Below is a small trained network, with its code and all its weights. Each question gives an input and a class and asks what happens when units are switched off, that is, made to give their printed mean instead of their output.

import numpy as np


def w(rows, s, z=0):
    codes = np.array(rows[::2]) - 128.0
    scale = np.full(codes.shape[1], s)
    scale[-1] = z or s
    return codes * scale


def f(y):
    return np.maximum(y, 0)


def log_softmax(a):
    a = a - a.max(-1, keepdims=True)
    return a - np.log(np.exp(a).sum(-1, keepdims=True))


def net(x, mask):
    res = np.array(x, float).reshape(1, 7) / 4 @ E
    y = f(res @ A[0][:, :-1].T + A[0][:, -1])
    res = res + np.where(mask, y, B[0][:, -1]) @ B[0][:, :-1]
    return log_softmax(res[-1] @ U[:, :-1].T + U[:, -1])


A, B = {}, {}
E = w([
[210,42,209,207,119,155,78],'x0',
[113,104,107,154,148,115,131],'x1',
[104,120,119,152,121,138,127],'x2',
[160,206,94,158,254,248,80],'x3',
[128,120,121,128,136,123,126],'x4',
[161,205,79,206,75,32,42],'x5',
[122,119,124,127,135,123,121],'x6',
],0.0078)
A[0] = w([
[168,188,87,186,123,71,88,145],'neuron 1',
[157,203,59,163,111,47,65,129],'neuron 2',
[91,67,143,68,161,186,174,137],'neuron 3',
[151,189,99,179,102,46,31,146],'neuron 4',
[80,198,52,58,122,136,161,63],'neuron 5',
[59,180,59,71,150,102,178,61],'neuron 6',
[163,197,68,144,216,221,69,114],'neuron 7',
[81,177,59,68,137,112,167,60],'neuron 8',
[245,45,226,187,106,152,43,3],'neuron 9',
[107,109,221,145,147,161,168,107],'neuron 10',
[45,209,78,55,149,93,179,101],'neuron 11',
[112,71,145,73,157,208,189,140],'neuron 12',
[61,198,70,78,124,107,180,102],'neuron 13',
[118,67,119,64,174,183,209,133],'neuron 14',
[167,61,199,130,143,156,106,75],'neuron 15',
[135,129,100,119,196,163,116,68],'neuron 16',
[105,69,150,82,165,189,199,137],'neuron 17',
[75,52,157,78,26,2,181,70],'neuron 18',
[141,197,88,142,221,222,65,74],'neuron 19',
[155,159,81,166,88,95,33,146],'neuron 20',
],0.0064,0.0017)
B[0] = w([
[69,175,128,95,148,79,170,196],'neuron 1',
[70,165,166,99,157,58,159,212],'neuron 2',
[77,213,134,131,179,77,179,207],'neuron 3',
[47,198,160,67,187,104,176,217],'neuron 4',
[149,87,149,194,143,159,50,203],'neuron 5',
[160,95,172,165,165,168,60,207],'neuron 6',
[198,47,55,58,17,178,205,221],'neuron 7',
[165,93,178,211,164,185,41,196],'neuron 8',
[176,85,196,198,178,163,43,221],'neuron 9',
[92,158,163,147,148,114,130,173],'neuron 10',
[172,81,180,215,166,181,44,224],'neuron 11',
[70,175,156,95,136,72,145,212],'neuron 12',
[175,101,166,176,165,187,61,209],'neuron 13',
[52,198,134,121,164,90,165,214],'neuron 14',
[145,136,160,192,176,130,100,179],'neuron 15',
[163,117,98,91,113,115,178,163],'neuron 16',
[45,180,160,82,161,60,149,210],'neuron 17',
[192,49,2,78,22,176,198,254],'neuron 18',
[171,75,44,60,41,184,176,215],'neuron 19',
[38,193,146,110,179,49,171,197],'neuron 20',
],0.0063,0.0084)
U = w([
[28,241,149,94,163,76,171,250],'0',
[183,56,25,75,13,146,183,98],'1',
[161,94,187,247,168,147,10,1],'2',
],0.012,0.0006)

Each question gives the input, the list of numbers given to net, and the class t.
The units are the neurons (one row each of A and B). Each row of codes is followed by its name. A weight is (code - 128) times the scale printed after its matrix; where a second scale follows, it is the last column's (A, B and U).
mask holds one flag per neuron, in row order. A switched-off neuron (its flag False) gives its mean, the last column of its row in B, instead of its output. The means were averaged over made-up inputs and are rounded, as every weight is.
A unit's drop is (log p(t) with every unit on - log p(t) with that unit switched off) / (log p(t) with every unit on - log p(t) with every unit switched off).
The circuit of an input: a set's keep is (log p(t) with only the set's units on - log p(t) with every unit switched off) / (log p(t) with every unit on - log p(t) with every unit switched off). Starting from the 12 units with the biggest drops (on a tie, the unit counted first), units are removed one at a time, each time the one whose removal leaves the highest keep (on an exact tie, the one counted first), for as long as the keep stays at least 0.8.
units of the circuit, in order: the units of the circuit, biggest drop first
top k neurons: the k neurons with the biggest drops, biggest first
drop of u: that unit's drop, to one decimal
input [3,-3,-2,3,-6,-3,-4], class 0: units of the circuit, in order -> [neuron 11]
input [-8,-1,-5,6,3,3,-5], class 2: units of the circuit, in order -> [neuron 11; neuron 5]
input [7,2,2,6,-6,7,2], class 0: top 3 neurons -> [neuron 4; neuron 20; neuron 1]
input [7,2,6,-7,8,2,-8], class 1: top 2 neurons -> [neuron 18; neuron 11]
input [1,4,1,8,-3,6,-3], class 1: top 2 neurons -> [neuron 7; neuron 19]
input [-2,7,-7,6,0,5,0], class 1: top 2 neurons -> [neuron 7; neuron 19]
input [-6,-6,-4,-5,-6,2,-7], class 2: top 2 neurons -> [neuron 11; neuron 7]
input [-7,6,-4,-4,-5,6,-7], class 2: top 3 neurons -> [neuron 11; neuron 13; neuron 8]
input [0,-1,-3,4,4,-3,3], class 1: top 3 neurons -> [neuron 7; neuron 19; neuron 4]
input [-7,-5,-5,6,-8,3,-4], class 2: top 2 neurons -> [neuron 18; neuron 11]
input [-7,-8,1,-8,-2,-6,1], class 1: top 2 neurons -> [neuron 18; neuron 9]
input [3,-2,5,-4,-5,1,5], class 1: top 2 neurons -> [neuron 18; neuron 11]
input [-4,8,-3,4,-1,1,-6], class 1: top 3 neurons -> [neuron 7; neuron 19; neuron 9]
input [-4,-1,5,-4,5,-3,-4], class 1: units of the circuit, in order -> [neuron 18]
input [-6,-3,4,5,-1,4,8], class 2: drop of neuron 11 -> 0.3
input [4,-5,-6,5,8,5,-3], class 0: drop of neuron 2 -> 0.2
input [0,7,-2,8,3,7,0], class 1: drop of neuron 7 -> 1.2
